Rows, each followed by one of two labels for a hidden trait (new trait and labels in each part):
[-18 -30   4 -14   7   0 -15   3  14 -10   8  -3  -5  23   2   3  24  -8
  -5  11  -3  -9  -2  -4   6   0   4  -4  -1  -5 -13  23  13   2   6  -5
   3   3 -11  29 -11  13   2  -1  -8  -1   6   1 -18  -6  -5   6   4   5
 -12   2 -10   4  -2   8  -7 -17  10 -13] => ds
[  1  -8 -16   7   0 -14  12  -2  12   7  -4   4   4 -10  -7  -7   1   2
  -9  -5 -11  11  -1   4  -8   7   4   8   9  -1  10 -14   1   5  -4  -4
 -18  -6  12  -3   3   7  -9   2   0   1   5  -7 -11 -15  -2  -4  -4   2
  -2   2   9  -6   3  -9  15  21   2  16] => fc
[ 20  21   4  23  -7   1   8   3 -20   7   8   1   3  -5  -1 -14 -18   4
   4 -11 -10  40   7  -1 -10  -7 -16  -4  -1  -6  15 -15  -7  -8  -9   2
  -5 -21  12 -17   0 -23  -1   2   3  -5  -5  -3  14   1  -5  -4 -17 -18
  20  -2   6   3   1  -6   8  23 -10  19] => ds
[  5  26   6 -20   5   7   4  -6 -42   6 -35   4  -2 -29  -4  13 -19  -4
  28 -12  40 -50   0   3   3 -14   4   2  17  -5  16 -13   2  23   0  15
 -10  32  -2 -26  14  21  14 -20   2   7  10   2  25  36  31   8   7  -7
   5 -12  -1  -4  35   3  -2 -30  -8  -9] => ds
[-21 -17   0   0  -4  -1 -12   2  35  -2 -10  -5  -8   9   3  18  -5 -12
  -7  -2   2   4 -12  -6  18   5   6  10   8 -12  -3  13  -4  -2  10  -2
 -15   1  -5  36 -22  -3  -1  17 -11 -13   7   6 -11 -19 -10  -2  11  19
  -5  -3 -12 -11  -8   5   1  -8   7  -5] => ds
[  2  -4  16   3  -5   2 -12   4 -20   3 -14  -1  -6  -7   1  13 -29 -10
   8 -12  21  -7  -8  -9  12  -6  -3   3  10 -15   6   7  -1   6   7   8
 -12  13 -10  15  -9  -5  11  -4  -2 -11   9  10  18   3  -1   6   3  -1
  10 -11 -10  -5   9   7   1 -16   0  -3] => ds
[ -9 -18  -8 -11   8  -6  -3  -1  14  -2  10   6   5   7  -5 -17  42   2
   0   8 -10  -8  10   3 -10  -3   0 -15  -2   3  -5   5  11   4  -3  -4
   8  -4   2  -3   3  15  -4  -8  -8   5   2  -6 -21  -8  -3   5  -5  -3
  -4   5   4   0  -1  -2   2   4   2   0] => fc
[ -5 -17 -23   3   6 -13   5  -5  30   5 -22   3   4  -1   0  14  -4  -2
 -16  -1  -7 -21  -8   5   1   6  18  19  14   6  -6  -2   2   5   3  -4
 -21  15  -1  21  -3  13  -6   5   1   4   4  -1 -20 -22   1  -6  20  23
 -12   2   2 -15  -4  -3  10   5  13   1] => fc

New part:
[ -3 -16  -5 -21   3  -9 -38   9  -5   5   0   7  10 -10  -4  15  -6  -8
 -19  -6  -2  18   5  -8   2  -6  -6   2  13  -3 -11 -13  22   3  -9   5
  13   6   0 -11 -11 -11 -13   6  -2  17   6] => R
[  2 -15  -7 -26   0 -11 -26   4   5  10   3   8   9  -9   1  21 -10 -12
 -18 -17   2  19   5  -8   3  -5  -4 -14  22  -7 -18 -16  19   5  -9   0
   8   7  -3 -11 -19  -1 -18  -2   1  16   4] => R
[  7  17   0  14  -7   2  42 -15  12   6  -2  -1 -13  12  10  -2   4   2
  14  -6   9  -4  -5   4  -3   6  13 -19  -2  -3  -7   3 -28  -2   7 -12
 -18  -1 -13   8  -9  22   2 -19   8  -9  -4] => P
[-14  -5   8 -18  -2  -2 -19  10  -1   4   2   0  17  -4 -15   9   2   2
 -31  -3 -12  17   6 -16  -2 -26 -26  11   3   3  11   9  13 -14 -13  13
   5   1  -5  -3 -28 -21  -1   9   5  13   4] => R
[  5  -1   1 -11   0  -6  20  -7  21  13  10   3  -7   7   0  14  -4  -9
 -10 -24   1  11   3  -9   4  -2 -15 -18  13  12  -2   1  -5  -1   2   0
  -1   8 -22   9 -27   6  -9 -19   8   5  -5] => P
[  6 -21   0 -24  15 -10 -34  13   3   3  14   5  15  -9  -7   5 -10  -7
 -13  -2  -7  12   4  -3   9   0  -6   7   9  11   1  -5  39   8   3   5
  24   1   7   5  -2 -24  -4   2 -10  15   3] => R
[ 11  13  -5  12  -3  13  18  -6   9  -3   5  -2 -16   4  15  -6  -2   7
  20   3  10 -20  -9  17   1  28  18 -15  -5 -13  -6   6   0   9  10  -4
 -10  -3  15   3  21  22   8 -12 -15  -6  -6] => R
[-14   0   2 -23  -5  -1  -4   1   7   8   1   4 -18  -2  -5  21  -2 -12
 -19 -23  -5  10   9 -12   3 -10 -31 -15  20   6   1  -3  -2  -2  -9  17
   3  21 -16 -17 -31  -2 -17   4   8  17  -3] => P
[  2  16  -2  14  -2   3  25 -14  -2  -5  -7  -2 -24   6  10 -11   5  -4
  21   1   6 -14  -5  10   0  14  12 -12  -5  -3   0  -4 -26   4  10  -5
 -11   5  -2  -6  14  15   7  -7   7 -13  -5] => P
[  0 -18  -5  -6   6  -4 -42  14 -15  -5  -8   4  16 -15  -4   8  -6   0
  -5  11  -1   7   1   3   0   2   8  14   8  -6  -8 -10  33   6  -3   3
  16  -2  13 -10  19 -24  -2  12  -9  10   6] => R
[  6  13   3   3  -6  -2  48 -13  17  10   6  -1  -9  13   6   3   3   1
   3 -14   7   2   0  -4  -1   1   0 -16   4   4  -5   6 -29  -5   3  -8
 -14  -1 -14  13 -19  25  -2 -19  10  -8  -4] => P
[  2 -18   4 -15  10 -16 -12   4  -5   4   3   3  19   0 -13   5   0  -5
 -19  -3  -9  24   6 -16   1 -22  -8  19  -1  20   6  -7   5 -10  -5  -5
   6  -4 -14  12  -6 -16  -9  -1  12   2   6] => R
